Below is a small trained network, with its code and all its weights. Each question gives an input and a class and asks what happens when units are switched off, that is, made to give their printed mean instead of their output.

import numpy as np


def w(rows, s, z=0):
    codes = np.array(rows[::2]) - 128.0
    scale = np.full(codes.shape[1], s)
    scale[-1] = z or s
    return codes * scale


def norm(h):
    return h / np.sqrt((h * h).mean(-1, keepdims=True) + 1e-5)


def f(y):
    return np.maximum(y, 0)


def log_softmax(a):
    a = a - a.max(-1, keepdims=True)
    return a - np.log(np.exp(a).sum(-1, keepdims=True))


def net(x, mask):
    res = np.array(x, float).reshape(1, 5) / 4 @ E
    u = 0
    for l in range(3):
        y = f(norm(res) @ A[l][:, :-1].T + A[l][:, -1])
        res = res + np.where(mask[u : u + 11], y, B[l][:, -1]) @ B[l][:, :-1]
        u += 11
    return log_softmax(norm(res)[-1] @ U[:, :-1].T + U[:, -1])


A, B = {}, {}
E = w([
[126,128,124,127,127,128],'x0',
[115,57,150,36,107,217],'x1',
[125,1,119,164,131,68],'x2',
[126,127,127,128,128,128],'x3',
[121,112,131,247,116,227],'x4',
],0.0023)
A[0] = w([
[135,140,126,121,130,136,44],'0.n0',
[127,88,124,69,129,164,51],'0.n1',
[118,94,129,197,114,206,52],'0.n2',
[114,88,126,37,120,166,54],'0.n3',
[125,126,129,129,128,126,105],'0.n4',
[130,87,124,79,133,174,44],'0.n5',
[139,148,124,111,133,144,40],'0.n6',
[131,216,139,60,133,167,50],'0.n7',
[125,124,129,2,122,29,10],'0.n8',
[127,176,111,164,137,30,74],'0.n9',
[134,17,134,123,136,65,55],'0.n10',
],0.0097,0.0012)
B[0] = w([
[120,135,118,132,120,131,135],'0.n0',
[133,141,192,155,105,78,196],'0.n1',
[173,122,117,102,237,154,242],'0.n2',
[125,173,232,143,102,84,220],'0.n3',
[127,131,126,128,127,129,129],'0.n4',
[149,131,174,160,100,60,195],'0.n5',
[115,143,104,132,111,134,146],'0.n6',
[71,104,22,155,70,139,218],'0.n7',
[191,85,102,109,248,197,254],'0.n8',
[127,150,247,150,94,59,212],'0.n9',
[50,161,15,152,67,145,235],'0.n10',
],0.012,0.0067)
A[1] = w([
[78,102,24,143,84,135,94],'1.n0',
[75,137,56,108,72,146,75],'1.n1',
[156,122,254,107,45,99,95],'1.n2',
[123,147,121,120,96,122,132],'1.n3',
[171,115,128,121,190,131,94],'1.n4',
[134,137,103,143,99,138,117],'1.n5',
[131,143,179,119,117,119,120],'1.n6',
[62,103,31,80,35,147,2],'1.n7',
[193,97,121,44,217,177,81],'1.n8',
[208,84,130,83,212,207,61],'1.n9',
[89,103,84,146,105,144,95],'1.n10',
],0.009,0.0014)
B[1] = w([
[87,138,87,90,47,134,220],'1.n0',
[70,86,92,74,86,136,188],'1.n1',
[111,122,234,150,134,33,222],'1.n2',
[130,109,120,122,159,134,145],'1.n3',
[144,123,113,106,118,178,213],'1.n4',
[112,111,113,109,129,126,151],'1.n5',
[159,121,108,139,106,72,170],'1.n6',
[54,136,21,82,47,146,195],'1.n7',
[158,175,199,140,185,250,240],'1.n8',
[205,110,100,134,211,161,255],'1.n9',
[96,101,121,80,107,116,176],'1.n10',
],0.015,0.0069)
A[2] = w([
[183,157,155,82,115,165,9],'2.n0',
[155,118,111,98,72,136,40],'2.n1',
[170,136,184,44,109,105,66],'2.n2',
[179,133,255,43,162,130,95],'2.n3',
[132,134,187,105,95,74,65],'2.n4',
[167,138,135,91,90,163,87],'2.n5',
[131,128,137,122,117,133,56],'2.n6',
[155,122,148,104,72,130,77],'2.n7',
[127,27,170,122,92,154,86],'2.n8',
[135,159,133,60,41,161,46],'2.n9',
[160,133,135,83,36,145,67],'2.n10',
],0.0075,0.0013)
B[2] = w([
[154,65,118,47,181,93,172],'2.n0',
[156,196,76,101,117,103,154],'2.n1',
[97,152,56,223,146,86,160],'2.n2',
[84,120,66,136,43,146,255],'2.n3',
[188,141,189,122,124,130,196],'2.n4',
[100,119,126,165,159,115,153],'2.n5',
[126,146,133,115,117,140,128],'2.n6',
[118,122,126,121,161,127,141],'2.n7',
[149,250,87,107,182,67,136],'2.n8',
[108,105,101,54,124,111,177],'2.n9',
[93,115,84,144,166,131,162],'2.n10',
],0.011,0.0054)
U = w([
[214,124,124,129,232,238,253],'0',
[134,143,235,186,96,2,59],'1',
[40,119,23,67,55,138,65],'2',
],0.008,0.00053)

Each question gives the input, the list of numbers given to net, and the class t.
The units are the neurons (one row each of A and B). Each row of codes is followed by its name. A weight is (code - 128) times the scale printed after its matrix; where a second scale follows, it is the last column's (A, B and U).
mask holds one flag per neuron, layer by layer. A switched-off neuron (its flag False) gives its mean, the last column of its row in B, instead of its output. The means were averaged over made-up inputs and are rounded, as every weight is.
A unit's drop is (log p(t) with every unit on - log p(t) with that unit switched off) / (log p(t) with every unit on - log p(t) with every unit switched off).
The circuit of an input: a set's keep is (log p(t) with only the set's units on - log p(t) with every unit switched off) / (log p(t) with every unit on - log p(t) with every unit switched off). Starting from the 12 units with the biggest drops (on a tie, the unit counted first), units are removed one at a time, each time the one whose removal leaves the highest keep (on an exact tie, the one counted first), for as long as the keep stays at least 0.8.
units of the circuit, in order: the units of the circuit, biggest drop first
most important unit: the unit with the biggest drop
top k neurons: the k neurons with the biggest drops, biggest first
top k neurons in layer l: the k neurons of layer l with the biggest drops, biggest first
drop when u is switched off: that unit's drop, to one decimal
input [-2,-6,-5,6,-2], class 1: units of the circuit, in order	0.n9
input [-6,4,-4,3,-1], class 1: top 4 neurons	0.n3, 0.n10, 0.n1, 0.n5
input [5,-6,3,-2,-6], class 0: top 3 neurons	0.n8, 0.n3, 0.n1
input [3,-4,3,-6,-3], class 1: top 2 neurons	0.n9, 0.n2
input [-4,3,8,-6,-8], class 0: top 3 neurons in layer 0	0.n8, 0.n7, 0.n3
input [0,8,-5,-8,-8], class 0: top 3 neurons	0.n8, 0.n9, 0.n7
input [8,-8,-7,8,-3], class 1: top 2 neurons	0.n9, 0.n10
input [2,8,-8,8,1], class 1: top 2 neurons in layer 0	0.n3, 0.n10
input [5,3,6,0,-6], class 0: top 3 neurons	0.n8, 0.n7, 0.n3
input [4,6,-4,5,-7], class 0: top 2 neurons	0.n8, 0.n9
input [-5,-8,-6,-7,-3], class 1: top 2 neurons	0.n9, 0.n10
input [-6,-2,5,-1,-7], class 0: top 2 neurons	0.n8, 0.n7
input [4,-3,-3,3,-5], class 0: drop when 0.n8 is switched off	5.3
input [2,5,-3,7,3], class 1: drop when 0.n8 is switched off	0.2
input [-4,8,-5,7,-5], class 1: most important unit	0.n3
input [-7,7,7,2,4], class 1: drop when 0.n5 is switched off	0.8
input [8,0,1,4,-7], class 0: drop when 0.n8 is switched off	4.2
